Below are the code and all the weights of a small trained network. Each question names an input and a class and asks about switching units off, where a switched-off unit gives its printed mean instead of its output.

import numpy as np


def w(rows, s, z=0):
    codes = np.array(rows[::2]) - 128.0
    scale = np.full(codes.shape[1], s)
    scale[-1] = z or s
    return codes * scale


def f(y):
    return np.maximum(y, 0)


def log_softmax(a):
    a = a - a.max(-1, keepdims=True)
    return a - np.log(np.exp(a).sum(-1, keepdims=True))


def net(x, mask):
    res = np.array(x, float).reshape(1, 6) / 4 @ E
    y = f(res @ A[0][:, :-1].T + A[0][:, -1])
    res = res + np.where(mask, y, B[0][:, -1]) @ B[0][:, :-1]
    return log_softmax(res[-1] @ U[:, :-1].T + U[:, -1])


A, B = {}, {}
E = w([
[195,53,226,109,156,183,81,116,145],'x0',
[128,152,137,121,126,136,131,110,136],'x1',
[161,101,3,75,188,95,76,56,158],'x2',
[144,133,120,122,103,138,125,118,113],'x3',
[144,161,132,128,125,133,123,121,129],'x4',
[27,156,155,109,142,130,37,114,56],'x5',
],0.014)
A[0] = w([
[53,149,100,81,143,162,4,161,101,108],'neuron 0',
[159,138,155,108,111,141,244,159,144,114],'neuron 1',
[45,149,158,102,135,139,18,115,13,70],'neuron 2',
[100,117,135,117,139,121,157,117,164,75],'neuron 3',
[67,204,61,192,55,93,191,147,125,89],'neuron 4',
[153,62,89,117,77,128,188,121,190,89],'neuron 5',
[68,148,157,138,100,129,66,132,54,93],'neuron 6',
[65,111,152,153,154,118,56,67,65,94],'neuron 7',
[55,172,37,149,72,67,211,113,105,55],'neuron 8',
[217,121,70,153,76,123,202,181,242,88],'neuron 9',
[140,103,68,109,149,138,108,106,149,136],'neuron 10',
[230,100,114,186,170,137,207,117,186,87],'neuron 11',
[106,173,90,160,106,77,170,141,101,1],'neuron 12',
[97,125,144,139,170,125,52,113,79,84],'neuron 13',
[164,144,22,50,191,78,65,78,177,117],'neuron 14',
[97,165,240,203,15,167,204,237,81,160],'neuron 15',
[177,97,44,102,136,111,59,64,117,168],'neuron 16',
[221,35,255,124,138,201,42,93,154,4],'neuron 17',
],0.0094,0.0039)
B[0] = w([
[145,159,152,150,41,133,189,116,166,191],'neuron 0',
[85,148,170,125,71,101,157,83,173,177],'neuron 1',
[122,161,161,107,72,84,187,133,214,208],'neuron 2',
[125,156,110,99,119,115,114,108,108,131],'neuron 3',
[166,149,102,55,189,149,141,181,107,197],'neuron 4',
[135,151,130,156,59,98,115,132,148,172],'neuron 5',
[115,142,147,164,81,71,150,143,199,181],'neuron 6',
[207,127,125,131,79,108,137,132,159,179],'neuron 7',
[206,134,65,77,170,201,153,218,85,199],'neuron 8',
[152,154,160,150,45,109,137,138,186,206],'neuron 9',
[63,105,181,190,124,168,120,91,73,170],'neuron 10',
[147,187,172,110,57,106,210,117,177,198],'neuron 11',
[175,144,126,97,135,206,128,168,116,162],'neuron 12',
[138,187,122,125,87,126,156,140,122,167],'neuron 13',
[67,20,139,160,196,68,65,85,118,222],'neuron 14',
[50,29,129,224,218,79,60,22,55,254],'neuron 15',
[34,78,188,166,194,108,117,102,119,201],'neuron 16',
[168,150,18,50,186,214,130,255,64,229],'neuron 17',
],0.009,0.023)
U = w([
[86,95,137,186,160,110,111,43,110,254],'0',
[122,155,144,139,3,108,159,98,177,88],'1',
[138,137,105,61,166,186,134,190,99,38],'2',
],0.013,0.00076)

Each question gives the input, the list of numbers given to net, and the class t.
The units are the neurons (one row each of A and B). Each row of codes is followed by its name. A weight is (code - 128) times the scale printed after its matrix; where a second scale follows, it is the last column's (A, B and U).
mask holds one flag per neuron, in row order. A switched-off neuron (its flag False) gives its mean, the last column of its row in B, instead of its output. The means were averaged over made-up inputs and are rounded, as every weight is.
A unit's drop is (log p(t) with every unit on - log p(t) with that unit switched off) / (log p(t) with every unit on - log p(t) with every unit switched off).
The circuit of an input: a set's keep is (log p(t) with only the set's units on - log p(t) with every unit switched off) / (log p(t) with every unit on - log p(t) with every unit switched off). Starting from the 12 units with the biggest drops (on a tie, the unit counted first), units are removed one at a time, each time the one whose removal leaves the highest keep (on an exact tie, the one counted first), for as long as the keep stays at least 0.8.
units of the circuit, in order: the units of the circuit, biggest drop first
unit that matters most: the unit with the biggest drop
top k neurons: the k neurons with the biggest drops, biggest first
drop of u: that unit's drop, to one decimal
input [-8,2,6,-2,1,0], class 2: unit that matters most -> neuron 8
input [-3,-3,-1,-7,-3,2], class 2: units of the circuit, in order -> [neuron 9; neuron 15]
input [7,-7,-4,8,7,-6], class 2: top 2 neurons -> [neuron 17; neuron 2]
input [-5,8,-4,-3,-7,2], class 2: top 2 neurons -> [neuron 8; neuron 4]
input [-5,2,7,7,5,-7], class 0: top 2 neurons -> [neuron 14; neuron 16]
input [0,4,-7,0,8,-7], class 0: top 2 neurons -> [neuron 15; neuron 2]
input [5,4,2,-8,2,-5], class 1: top 4 neurons -> [neuron 11; neuron 8; neuron 9; neuron 4]
input [4,0,-6,2,2,-6], class 0: top 3 neurons -> [neuron 15; neuron 2; neuron 0]
input [3,2,-8,-5,-2,-8], class 0: top 2 neurons -> [neuron 15; neuron 2]
input [7,-7,0,-8,5,8], class 1: top 2 neurons -> [neuron 2; neuron 0]
input [8,-3,5,1,-7,6], class 2: top 2 neurons -> [neuron 17; neuron 15]
input [7,-1,-6,0,2,0], class 2: top 2 neurons -> [neuron 17; neuron 14]
input [-8,-2,6,-3,-6,1], class 2: top 2 neurons -> [neuron 8; neuron 15]
input [-7,2,3,2,-4,4], class 2: units of the circuit, in order -> [neuron 8]
input [-3,8,-6,6,7,-2], class 0: drop of neuron 15 -> 1.0
input [-6,-7,-7,-1,7,-4], class 0: drop of neuron 17 -> 0.3
input [0,-5,-4,3,8,-3], class 0: drop of neuron 15 -> 1.8
